Each row is shifted at random along 4 fixed directions that mean nothing.
Known rows, with every way that one mark hangs from another:
selum(gadu mizi(gavad(belole guga)) sevo soges zutum): [ 0.41 -1.72  3.13 -0.23  2.09  0.32  2.40  0.36  2.71 -0.70 -0.93 -2.54
 -0.35  2.33  2.11 -0.26  0.93 -0.77 -3.07 -1.24  0.07 -1.33 -1.80 -0.34
 -0.96  1.23 -1.09 -1.70 -1.16  3.29 -0.95  1.32  1.02  0.26 -1.40 -0.31
 -2.44  0.76 -0.31 -0.08  2.25 -1.80]
gavad(belole(kinum(sevo) zutum(soges(guga)))): [-1.19 -1.87  2.07  1.09  0.49  0.17 -0.79 -0.26  1.36  1.27  0.45  0.90
 -1.53  0.97  1.65 -0.64  1.25 -2.27 -1.74 -0.28  0.70 -0.67 -0.14  0.32
 -1.13  1.06  0.82 -1.77  1.51  2.89 -1.24 -0.66 -0.72  0.91 -0.72 -1.27
 -0.79 -0.68  1.71 -0.45  1.23 -0.81]
mizi(gavad selum(gadu zutum(belole)) sevo soges): [ 4.08 -0.03  0.37 -0.19  0.93  0.86  1.35  2.13 -0.46 -0.56 -0.35 -2.71
  1.07  1.37  0.77  1.74  0.72 -0.92 -0.57  0.19  0.73  1.25  0.33 -0.49
  0.27  1.63 -1.01 -0.20 -2.56 -0.41  0.04 -0.20  2.82  0.85 -0.59 -0.94
 -1.12 -0.79 -1.09  0.36  2.22 -0.90]
soges(gavad(belole selum(gadu)) sevo): [ 0.23 -1.02  0.54  0.56  0.08  0.39 -0.29  0.87  1.16  0.70  1.13 -0.09
 -1.00  1.17  1.21 -0.04  1.11 -1.14 -1.00 -0.99 -0.43 -0.96 -1.04 -1.12
 -0.37  0.47  0.62 -1.12  0.43  2.31 -1.36  0.90  0.57 -1.00 -0.12 -1.16
 -1.73  2.24  0.87  0.48  1.62 -1.23]
soges(guga(gavad(selum(gadu sevo)) zutum(belole(kinum)))): [-2.03 -2.47  0.99  1.46 -1.24 -0.74 -0.45  0.34  3.01 -2.49  2.46  0.03
 -2.90  1.58  2.36 -0.93  1.97 -1.19 -1.11 -0.86  0.22 -3.30 -0.53 -0.19
 -0.23  0.90  0.17 -4.14  1.91  4.79 -0.83  0.04 -1.18 -2.84 -1.71 -0.13
 -0.62  1.77  0.61 -0.57  0.72 -2.21]
gadu(gavad(guga selum(zutum)) sevo): [ 1.04 -0.36  1.59 -2.33  4.06 -1.06  4.23  0.26  0.18 -5.75 -2.24 -5.11
  3.10  1.88  3.39 -2.76 -0.13  0.65 -1.20  0.44 -3.35 -0.61 -0.49  1.25
  1.85 -0.02 -2.14 -1.50 -1.48  1.78  2.87 -0.87  2.43 -1.22 -0.83  0.12
 -2.10  3.30 -3.32 -2.34  1.55 -1.10]
belole(kinum(sevo) zutum(soges(gavad(selum) guga))): [ 0.40 -1.23  1.57 -0.12  0.48  0.88 -0.22  0.77  0.35  1.46  0.18 -0.04
 -0.70  1.07  0.87  0.08  1.05 -2.10 -1.41  0.12  1.06 -0.12 -0.31 -0.43
 -1.17  1.13  1.16 -1.19  0.35  2.18 -1.10 -0.25 -0.27  0.81 -0.35 -0.66
 -0.48 -0.93  1.46  0.03  1.72 -0.37]
gadu(gavad(belole guga(soges)) sevo): [ 2.59  0.17  1.11 -0.56  0.97  0.51  1.30  1.63 -1.49  0.55 -0.76 -1.55
  0.78  0.57  0.19 -1.00 -1.20 -1.23 -1.24  1.51  0.08  0.86 -0.35  1.21
 -0.40  0.49 -0.75 -0.08 -1.54  0.21 -0.04 -0.01  1.57  0.39 -0.09 -1.27
 -1.53 -0.58 -0.98 -0.02  1.84 -0.50]
gavad(belole guga(soges(sevo) zutum)): [-1.88 -0.46  2.11  1.81 -1.70  1.31 -3.19  0.06  1.20  6.00  1.68  3.77
 -3.87  1.00 -1.10  0.83  0.59 -3.37 -2.55  0.08  2.51 -0.12 -1.55  0.51
 -3.79  1.39  3.10 -0.38  2.85  2.37 -3.21 -0.01 -1.36  0.00  1.19 -1.75
 -1.38 -2.24  3.11  1.26  0.84 -1.10]
mizi(soges(gavad(guga))): [ 1.33 -0.16  1.38  0.38 -0.27  1.03 -0.21  1.02 -0.47  1.94  0.70  1.39
 -1.17  0.69 -0.69 -0.22  0.52 -2.35 -1.60  0.01  1.04 -0.24 -1.01  0.26
 -1.07  1.83  0.92 -0.85  0.17  1.59 -1.20  0.38  0.12 -0.30  0.68 -1.03
 -0.88 -1.34  0.82  0.48  0.95 -0.61]
selum(mizi(gavad soges)): [-0.70  0.65  0.43  1.66 -1.29  0.30 -1.49  0.68  0.88  0.29  2.25  2.35
 -2.92  1.23 -0.83 -0.34  2.21 -1.64 -1.22 -0.48 -0.24 -2.29 -1.34 -0.54
  0.40  1.48  1.67 -2.38  1.01  2.75 -1.40  0.65 -0.83 -2.66 -0.49 -0.44
 -0.49 -0.32  0.83  0.20  0.14 -1.28]
soges(gavad(belole(kinum)) guga(zutum) sevo): [ 0.16 -1.89  1.60 -0.22  1.62  1.16 -0.20  0.66  1.03  1.91 -0.80 -0.84
  0.12  1.09  1.93  0.03  1.24 -1.56 -1.06 -0.74  0.02  0.23 -0.26 -0.49
 -1.41  0.71  0.62 -0.52  1.61  1.92 -1.13 -0.50  0.31  2.09  0.40 -1.13
 -0.75  0.45  1.21 -0.52  2.26 -0.48]
mizi(gavad(guga(belole)) selum(gadu zutum) sevo): [ 1.47 -1.03  2.25  0.73 -0.15  0.75 -0.42  0.77  1.56  1.26  0.05 -0.60
 -1.32  2.03  1.65  1.27  1.33 -2.34 -2.39 -1.25  1.97 -0.24 -1.05 -0.28
 -1.96  2.41  0.56 -1.34  0.09  2.59 -1.02  0.46  0.71  0.27  0.12 -1.07
 -1.15 -0.35 -0.09  0.92  1.70 -1.05]
belole(kinum zutum(soges)): [-1.32  0.55  1.84  0.10  1.26  1.29  0.51 -1.38  0.65  0.25 -0.59 -0.43
  0.13  0.99  1.12 -1.53  2.56 -0.58 -0.82  0.56 -1.80 -0.92 -0.25 -0.18
  0.48  0.31  1.39 -0.34  1.40  1.07  0.53 -1.11 -0.11  1.02 -0.56 -0.45
 -0.49  1.01  1.40 -1.09  1.82 -0.20]
mizi(gavad selum sevo soges): [ 3.81  0.81  0.68 -0.85  1.16  0.85  0.94  1.45 -1.75  0.88 -1.74 -2.15
  1.57  1.63  1.02  1.10  0.71 -1.16 -0.53  0.12  0.20  2.44  0.20  0.10
  0.13  2.26  0.67  0.84 -2.11 -0.52  0.65 -0.89  2.65  1.40  1.07 -0.79
 -0.81 -0.79 -0.73  0.07  1.30 -0.04]
soges(guga(gavad(belole selum) zutum) sevo): [ 2.74  0.57 -1.02 -0.03 -0.84  2.53 -1.46  2.50 -0.97  2.91  1.99  0.95
 -0.32 -1.02 -2.18  1.42 -0.53 -2.41  0.26  1.76  0.85  0.34 -0.23 -0.90
 -0.95 -0.93  0.14  0.41  0.16 -0.59 -1.60  0.07  0.82  0.79 -0.03 -2.49
 -1.31 -1.02  0.54  0.94  2.65 -0.33]
gadu(gavad(belole(kinum) guga(soges)) sevo): [ 3.79 -0.30  1.19 -0.67  0.21  0.91  1.43  2.16 -2.12  1.10 -1.01 -1.58
  0.23  0.10 -0.03 -0.44 -1.62 -1.43 -1.16  2.02  1.39  1.12 -0.34  0.94
 -1.09  0.91 -0.73 -0.02 -2.42  0.26 -0.26  0.40  1.22  1.68 -0.21 -1.31
 -0.82 -1.84 -0.65  0.78  2.47  0.01]
mizi(selum sevo soges(guga(gavad(belole(kinum))))): [ 1.85 -0.84  0.48 -0.24  1.55  0.20  1.07  1.06 -0.25 -1.43 -0.41 -2.58
  1.34  1.99  2.20 -0.94  1.76 -1.41  0.11 -0.26 -1.69 -0.01  0.58  0.11
  1.51  0.76 -1.10 -1.66 -0.33  1.50  0.49 -1.14  2.23  0.75 -0.68 -1.33
 -1.55  1.21 -0.81 -1.09  1.95 -1.17]
guga(gavad zutum(belole(kinum(sevo)) soges)): [ 0.57  0.34  1.16 -0.22  1.10  1.46  0.72  0.22  0.17  0.33 -1.65 -2.00
  1.01  0.59  1.54  0.39  1.64 -0.47 -0.71  1.19 -0.40  1.26  0.67  0.11
 -0.59  0.51  1.03  0.41  0.08 -0.59  0.66 -1.63  1.41  2.04 -0.33 -0.67
 -0.46 -0.56  0.51 -0.74  2.05 -0.53]
soges(guga(gavad(selum(gadu)) zutum(belole)) sevo): [-0.19  0.30  1.70 -0.20  1.53  2.80 -0.87 -0.81  1.47  4.21 -0.32 -1.27
  0.76  1.58  1.29 -0.23  3.31 -1.47 -0.91 -0.50 -1.07  0.63 -0.21 -1.55
 -1.32 -0.44  1.50  1.45  2.50  0.06 -0.82 -0.85  1.03  2.61  0.01 -1.56
 -1.57  1.58  1.97 -0.64  2.98 -0.46]
soges(gavad(belole(kinum zutum) guga selum(gadu)) sevo): [ 0.13 -1.43  1.88  1.00 -0.44  1.89 -1.92  0.22  1.90  4.64  2.20  1.43
 -2.73  1.26  0.31  0.21  1.80 -3.04 -2.06 -0.92  1.32 -1.61 -1.67 -2.28
 -2.69  0.52  1.51 -0.97  1.43  3.61 -2.74  1.60 -0.56  1.48 -0.81 -2.41
 -1.35  0.93  2.77  1.37  3.14 -0.79]
zutum(belole(kinum(sevo)) soges(gavad(guga selum))): [ 2.60 -1.73  1.17  0.92 -1.86  0.39 -0.31  2.31 -0.58  2.23  1.23  1.16
 -2.83  0.38 -0.05  1.38 -0.54 -3.01 -1.76  0.71  3.75  0.59 -0.65  0.26
 -2.69  2.81  0.87 -1.67 -1.40  2.32 -2.46  0.92  0.20  0.19 -0.01 -1.42
 -0.53 -3.45  1.40  1.88  0.92 -0.89]
gadu(gavad(guga(belole soges) selum(mizi sevo))): [ 0.52  0.48  1.39 -0.71  1.48  0.61  1.95  0.78  0.27 -1.30 -0.92 -2.80
  1.01  2.01  1.19 -1.35  1.03 -0.40 -0.93  0.85 -1.75 -0.74 -0.76  0.47
  1.11 -0.19 -0.59 -1.13 -0.72  1.33 -0.03 -0.02  1.50 -0.37 -0.98 -0.74
 -2.25  1.63 -1.23 -0.51  2.23 -1.23]
gavad(belole(kinum(sevo) zutum) guga(soges)): [-2.85 -1.45  2.85  0.41  2.22 -0.60  0.70 -1.66  2.30 -1.65 -0.85 -1.00
  0.10  2.25  3.29 -2.30  1.93 -1.37 -1.92 -0.48 -1.92 -1.55 -0.43  0.90
  0.15  0.39  0.25 -2.37  1.96  3.70  0.67 -1.30  0.26  0.26 -0.93 -1.21
 -1.91  2.30  0.13 -1.65  1.62 -1.55]
selum(gadu mizi(gavad sevo) soges): [ 1.63  0.48  1.45 -0.33  1.43  1.72  1.36  0.25  0.45  1.23 -1.60 -2.19
  0.97  1.52  1.13  0.15  1.99 -0.21 -1.27 -0.41 -0.85  0.50 -0.95 -1.19
  0.19  0.89  0.71  0.67 -1.35  0.40  0.05  0.32  1.37  1.70 -0.46 -0.40
 -1.06  0.58  0.14  0.14  2.33 -0.32]
guga(gavad(belole selum(mizi)) zutum(soges)): [ 2.12  0.60  2.22 -1.22  0.66  0.93  1.75  1.61 -0.42  0.56 -1.66 -1.65
  0.22  1.60 -0.02  1.13 -0.21 -0.76 -2.12  1.31  1.40  1.55 -0.62  0.95
 -1.79  1.95  0.59  0.58 -1.47 -0.28 -0.55  0.05  1.30  0.68  0.78 -0.06
 -1.55 -2.35 -0.15  0.34  1.36 -0.37]
zutum(belole(kinum) soges(gavad)): [ 3.63 -0.16  0.40 -0.82  1.29  1.38  2.76  1.82 -1.68 -1.03 -1.53 -2.77
  2.01 -0.07  0.73  0.08  0.40 -0.08  0.36  1.57 -0.37  1.27  0.79  0.20
  0.83  1.06 -1.04  0.15 -2.06 -1.23  0.28 -0.47  2.21  1.95 -0.31 -0.65
 -0.34 -0.88 -0.33 -0.21  2.33 -0.07]
mizi(selum(zutum) sevo soges): [ 2.77  1.34 -1.69  0.54 -1.09  1.41 -0.59  2.28 -1.53 -0.24  2.02  0.72
 -0.61 -0.72 -2.21  1.56 -0.25 -1.56  0.71  1.88  0.20 -0.19 -0.33 -0.60
  1.13 -0.17 -0.08 -0.61 -1.72 -0.50 -0.37 -0.33  1.16 -0.89 -0.68 -1.65
 -0.79 -1.29 -0.54  1.00  1.74 -0.65]
selum(gadu mizi(gavad) sevo soges zutum(belole)): [ 1.88  0.08  0.30 -0.40  2.04  1.45  2.89  1.27  1.22 -2.55 -0.49 -3.73
  1.62  0.62  0.81  0.24  1.31  0.83 -0.25  0.57 -1.82 -1.07 -0.44 -1.36
  1.88 -0.79 -2.03 -0.80 -2.28  0.08  0.15  0.57  2.15  0.42 -2.54 -0.41
 -1.59  1.46 -1.19 -0.40  3.17 -1.34]
gavad(belole(kinum) selum(mizi(soges(guga)) sevo)): [ 1.35 -1.45  1.60  0.71 -1.08  0.66 -0.47  1.26  0.17  3.00  0.91  0.96
 -3.00  1.36  0.12  0.48  0.49 -2.43 -1.54  0.11  2.26 -0.19 -1.28 -0.43
 -1.68  1.78  0.79 -1.20 -0.71  2.92 -2.74  1.10 -0.47  1.19 -0.43 -1.50
 -1.16 -2.14  1.79  1.42  1.46 -0.69]
belole(kinum zutum(soges(guga))): [ 2.73 -0.23  0.22  0.32 -1.34  2.20 -0.28  1.81 -1.70  1.99  1.41  1.72
 -1.12 -1.55 -2.30  0.58 -0.56 -2.17 -0.15  2.29  2.23 -0.19  0.00  0.04
 -0.71  0.63  0.14 -0.34 -0.66 -0.07 -1.30  0.03 -0.91  1.50 -0.48 -1.32
  0.52 -3.42  1.31  0.99  2.10  0.67]
gavad(selum(gadu mizi sevo soges(guga(belole)) zutum)): [ 0.48 -1.34  3.46 -1.35  2.39  0.93  3.44  0.19  1.51 -0.53 -3.15 -3.89
  1.36  2.42  2.48 -0.10  0.84  0.15 -2.10 -0.30  0.27  0.58 -0.88  0.36
 -0.47  0.81 -1.07 -0.08 -1.20  1.09 -0.39  0.19  0.93  1.85 -0.51  0.58
 -2.21  0.01 -0.36 -0.15  2.56 -0.58]
soges(guga(belole(kinum zutum) gavad(selum(mizi))) sevo): [-0.67 -1.32  0.87  0.36 -0.18  0.78 -0.58  1.19  1.46 -0.04  0.80 -0.17
 -1.47  1.44  0.96 -0.01  1.73 -1.21 -0.69 -0.01  0.41 -1.63 -0.33 -0.48
 -0.46  0.30  0.50 -2.39  1.59  2.84 -1.53  0.06 -0.88 -0.01 -0.76 -0.62
 -0.33  0.30  0.59 -0.05  1.75 -0.62]
soges(guga(belole(zutum) gavad(selum(mizi))) sevo): [ 3.30 -0.10 -0.09 -1.24  0.73  2.04  0.97  2.84 -1.03  0.51 -0.55 -1.65
  1.42 -0.07 -0.71  1.39 -0.52 -0.77  0.11  1.71  1.04  1.04  0.36 -0.15
 -0.24 -0.28 -0.89  0.26 -1.11 -0.88 -0.88 -0.08  1.00  1.92 -0.03 -1.25
 -0.58 -1.24 -0.85  0.42  2.64  0.49]

Rows:
[-2.41 -2.73  2.16  0.65  1.11 -2.35  1.56 -0.08  2.05 -3.92 -0.71 -1.73
 -1.09  3.92  4.31 -2.12  2.37 -0.64 -1.32 -1.54 -1.38 -1.71 -0.29  1.64
  1.28  2.30 -0.25 -4.21  1.21  4.99 -0.10 -1.02 -0.04 -1.72 -0.53  0.26
 -1.45  1.49 -0.71 -1.49 -0.18 -2.05] | gavad(selum(mizi(sevo soges(guga(belole(kinum))))))
[-0.45 -0.17  1.34  0.74  0.21 -0.67 -0.04  0.28  0.88 -0.91 -0.16 -0.61
 -0.92  2.66  2.10 -0.19  1.90 -1.27 -1.30 -1.42 -0.56 -0.45 -0.62  0.31
  0.39  2.43  1.30 -2.19  0.28  2.83 -0.03 -0.47  0.87 -2.46  0.29  0.45
 -1.09  0.82 -0.04 -0.44 -0.21 -1.42] | mizi(gavad selum(soges) sevo)
[-1.78 -0.10  2.17 -0.06  1.64  0.17  0.66 -0.44  1.58  0.29  0.05 -0.95
 -0.84  2.80  1.48 -2.17  2.44 -1.17 -1.98 -1.13 -2.19 -1.70 -1.77 -0.33
  0.25  0.47  0.92 -1.81  1.09  3.48 -0.85  0.46  0.33 -1.66 -0.69 -0.04
 -2.32  2.01  0.61 -0.84  1.09 -1.46] | gadu(gavad(guga selum(mizi soges(sevo))))
[-0.07 -1.19  0.24  0.30  0.36  0.29  1.00  1.04  0.09 -1.63  0.45 -0.75
 -0.02  0.26  0.61 -0.66  0.23 -0.90  0.07  1.54 -0.65 -0.80  0.19  1.20
  0.43  0.11 -0.65 -1.80  0.49  1.30 -0.07 -1.30  0.65 -0.04 -0.64 -1.28
 -0.93 -0.11 -0.23 -0.59  1.76 -1.25] | gavad(guga(soges(sevo) zutum(belole(kinum))))
[ 1.96  0.89  1.25 -0.31  2.47  1.53  0.52 -0.19  0.20  1.82 -0.25 -2.25
  1.59  2.15  1.44 -0.96  2.44 -2.05 -0.66 -0.56 -2.61  0.12 -0.50 -1.12
  0.90  0.19 -0.31  0.18 -0.30  1.00  0.02 -0.42  3.22  1.81 -0.78 -2.65
 -2.79  2.42  0.03 -0.74  2.93 -1.22] | mizi(gavad(belole guga) selum(sevo) soges)
[-1.07 -0.39  1.00  0.29  1.83  1.05  0.27 -0.57  0.87  0.88 -0.20 -0.99
  0.36  1.00  1.53 -1.04  2.01 -0.61 -0.40  0.34 -2.13 -0.51  0.06 -0.44
  0.43 -0.47  0.67 -0.34  1.22  1.11 -0.37 -1.05  0.79  1.66 -0.84 -1.44
 -1.26  1.74  1.51 -0.99  2.34 -0.74] | gavad(belole(kinum zutum(soges(sevo))))
[ 2.02 -0.77  0.09 -1.02  2.04  0.67  1.64  2.19 -0.45 -1.30 -0.78 -2.03
  1.73  0.99  0.46  0.32  0.24 -0.54 -0.31  0.58 -0.66  0.53  0.03  0.29
  0.83  0.62 -0.79 -0.65 -1.09  0.42  0.08 -0.92  1.34  0.82 -0.17 -0.71
 -0.68 -0.66 -1.20 -0.91  1.71 -0.62] | selum(mizi(sevo soges(gavad guga(zutum))))
[ 1.68 -0.22 -0.08 -0.27  0.85  1.39  0.02  1.03  0.17 -0.90  0.91 -0.97
  0.89 -0.18  0.55 -0.40  0.71 -1.80  0.14  1.12 -0.98 -0.96  0.23 -1.08
  0.79 -1.17 -0.94 -1.28 -0.05  1.15  0.32 -0.32  1.02  1.09 -1.64 -2.27
 -1.25  1.31 -0.56 -0.41  3.08 -0.53] | soges(guga(gavad(belole(kinum(sevo) zutum) selum)))
[-0.16 -2.26  0.54  0.12  1.90 -0.51  1.14  1.34  0.65 -1.03  0.13 -1.25
  0.65  1.32  2.00 -1.12  0.72 -0.89 -0.59 -0.83 -1.41 -0.46  0.16  0.88
  0.73  0.73 -0.79 -2.03  0.89  2.08 -1.16 -0.67  1.06 -0.93  0.03 -0.63
 -1.63  1.20  0.29 -1.31  0.71 -1.58] | zutum(soges(gavad(belole) guga sevo))
[ 4.25 -1.02 -1.48 -0.37  0.15  2.13  1.30  3.03 -1.52  0.56  1.80 -1.53
  1.13 -0.98 -1.10  0.05 -0.14 -1.41  1.16  1.60 -0.71 -0.62  0.04 -1.49
  1.35 -1.31 -2.10 -0.47 -2.08 -0.23 -1.36  0.80  1.78  1.59 -1.72 -2.45
 -1.61  0.45  0.30  0.88  4.11 -0.58] | zutum(soges(gavad(belole(kinum) selum(gadu)) guga sevo))
[ 2.95 -1.63  0.62  0.08  0.36  0.58  1.51  2.00 -0.82 -0.29 -0.27 -1.15
  0.12 -0.17  0.94  0.38 -0.28 -1.60 -0.73  1.00  1.25  0.71  0.20  0.46
 -0.62  1.56 -0.72 -1.22 -1.77  0.98 -0.67 -0.11  1.39  1.35 -0.55 -1.49
 -0.49 -1.74 -0.01  0.40  1.73 -0.71] | zutum(belole(kinum(sevo)) soges(gavad(guga)))
[-0.25 -1.56  1.54  0.95 -0.24  0.24 -0.45  0.66  1.27  0.95  0.85  0.15
 -1.41  2.14  1.38 -0.25  1.95 -1.96 -1.47 -1.84  0.56 -1.02 -0.92 -0.51
 -0.32  1.83  0.77 -2.17  0.79  3.17 -1.45  0.34 -0.22 -1.62 -0.17  0.15
 -1.00  0.36  1.13  0.17  0.79 -1.16] | mizi(selum(gadu soges(gavad guga)) sevo)
[-2.45 -0.74  0.61  1.54 -0.16 -0.96 -1.36  0.01  1.55 -0.30  1.37  1.35
 -2.22  2.10  1.54 -0.94  2.30 -1.17 -1.26 -1.68 -1.13 -1.70 -0.69  0.33
  0.34  1.64  2.01 -2.72  2.20  3.57 -0.88 -0.57 -0.41 -3.12  0.39  0.05
 -0.82  1.53  1.03 -0.87 -0.68 -1.87] | mizi(gavad soges(sevo))
[ 3.70  0.20  1.22 -0.26  0.78  3.00  0.61  1.08  0.00  3.04  0.05 -1.45
  0.23 -0.66 -0.34  0.94  0.23 -1.43 -1.36  0.93  1.35  0.59 -0.80 -1.55
 -1.62 -0.17 -0.42  1.28 -1.59 -0.45 -0.99  1.03  1.29  2.84 -1.14 -1.93
 -0.98 -0.61  0.47  0.99  3.58 -0.12] | selum(gadu(gavad(guga)) sevo zutum(belole))
[-1.85  0.74  2.51  0.55 -1.25  0.95 -0.39  0.25  1.80  0.55 -0.14  0.21
 -1.84  2.47  0.03  0.32  2.03 -0.76 -2.27  0.30  0.95 -1.15 -1.16  0.44
 -1.36  1.17  1.96 -1.10  1.56  1.48 -0.99  0.15 -0.91 -1.58  0.18  0.65
 -1.27 -0.47  0.65  0.50  1.37 -1.09] | guga(belole gavad(selum(gadu mizi)) soges zutum)
[-0.20 -1.25  1.21  1.10 -0.10  1.13  0.47  0.72  1.73  0.19  0.79 -0.62
 -1.29  1.40  0.89 -0.86  2.37 -1.20 -1.07 -0.67 -0.75 -2.52 -1.19 -1.01
  0.42  0.26 -0.35 -2.40  0.36  3.06 -1.39  1.02 -0.02  0.20 -1.75 -0.99
 -1.27  1.15  0.55  0.46  2.77 -1.30] | selum(gadu mizi(gavad(guga(belole(kinum)))) soges(sevo))
[ 1.84 -1.51  0.58 -0.18 -0.09  0.30  0.83  1.90  0.50 -1.12  1.18 -0.75
 -0.98  0.41  0.73  0.30 -0.78 -1.84 -0.93  0.76  0.68 -1.27 -0.99 -0.31
 -0.80  0.66 -0.74 -2.11 -1.11  2.95 -0.71  0.73  0.82 -0.30 -0.94 -1.81
 -1.45  0.54 -0.47  0.59  2.26 -1.36] | soges(gavad(belole(kinum) guga(zutum) selum(sevo)))
[ 1.67 -1.40  1.46 -0.86  1.61  0.03  2.66  1.25 -0.54 -1.32 -2.18 -2.02
  1.11  1.06  1.54 -0.25 -0.31 -0.30 -0.96  0.25  0.30  1.14 -0.28  1.31
  0.34  1.72 -0.74 -0.68 -1.60  0.99  0.07 -0.56  0.77  0.81  0.37  0.16
 -0.78 -1.44 -0.91 -0.47  0.63 -0.17] | selum(mizi(sevo) soges(guga))
[ 2.79  0.93  0.13  0.05 -2.41  3.09  0.01  2.29 -0.69  2.11  0.41 -0.59
 -1.09 -0.67 -1.99  2.34 -0.36 -0.86 -0.39  2.65  2.59  0.06 -0.62 -1.01
 -1.35 -0.55  0.59  0.43 -1.84 -1.01 -1.32  0.92  0.17  1.34 -0.78 -0.81
 -0.67 -1.84  0.63  2.49  3.77 -0.29] | guga(belole(kinum) gavad(selum(gadu sevo zutum)) soges)
[-1.24  0.88  2.85 -0.70  2.11  1.47  0.64 -2.28  1.55  1.96 -1.96 -1.94
  0.43  2.12  2.46 -1.25  2.62 -0.15 -2.02 -0.49 -1.79  0.25 -1.47 -1.07
 -0.94  0.03  1.98  1.47  1.06  1.02  0.76 -0.46  0.60  1.63  0.07 -0.43
 -1.63  2.50  1.15 -0.55  2.27 -0.21] | gavad(selum(gadu(sevo) zutum))
[ 0.14 -0.18  0.53  0.14  1.11  1.79 -0.64  0.03  0.46  2.48  0.44  0.34
 -0.02  0.34  0.54 -0.65  1.70 -1.62 -0.67 -0.45 -1.30 -0.47 -1.02 -1.03
 -0.46 -0.04  1.30 -0.09  1.51  1.53 -0.91 -0.12  0.55  0.83  0.38 -1.79
 -1.03  1.63  1.22 -0.21  1.84 -0.54] | soges(gavad(guga) sevo)
[ 0.73 -0.72  3.83 -0.66  2.19  1.24  1.16 -0.83  1.64  0.32 -2.73 -3.15
  0.87  2.29  3.53 -0.50  2.45 -1.38 -2.64 -1.21  0.06  0.13 -0.80 -0.68
 -1.25  1.12  0.25 -0.34  0.12  2.01  0.76 -0.08  1.00  2.49 -0.56 -0.46
 -1.37  1.28 -0.29 -0.25  3.26 -0.23] | mizi(selum(gadu(gavad(guga(belole(kinum(sevo))))) zutum))
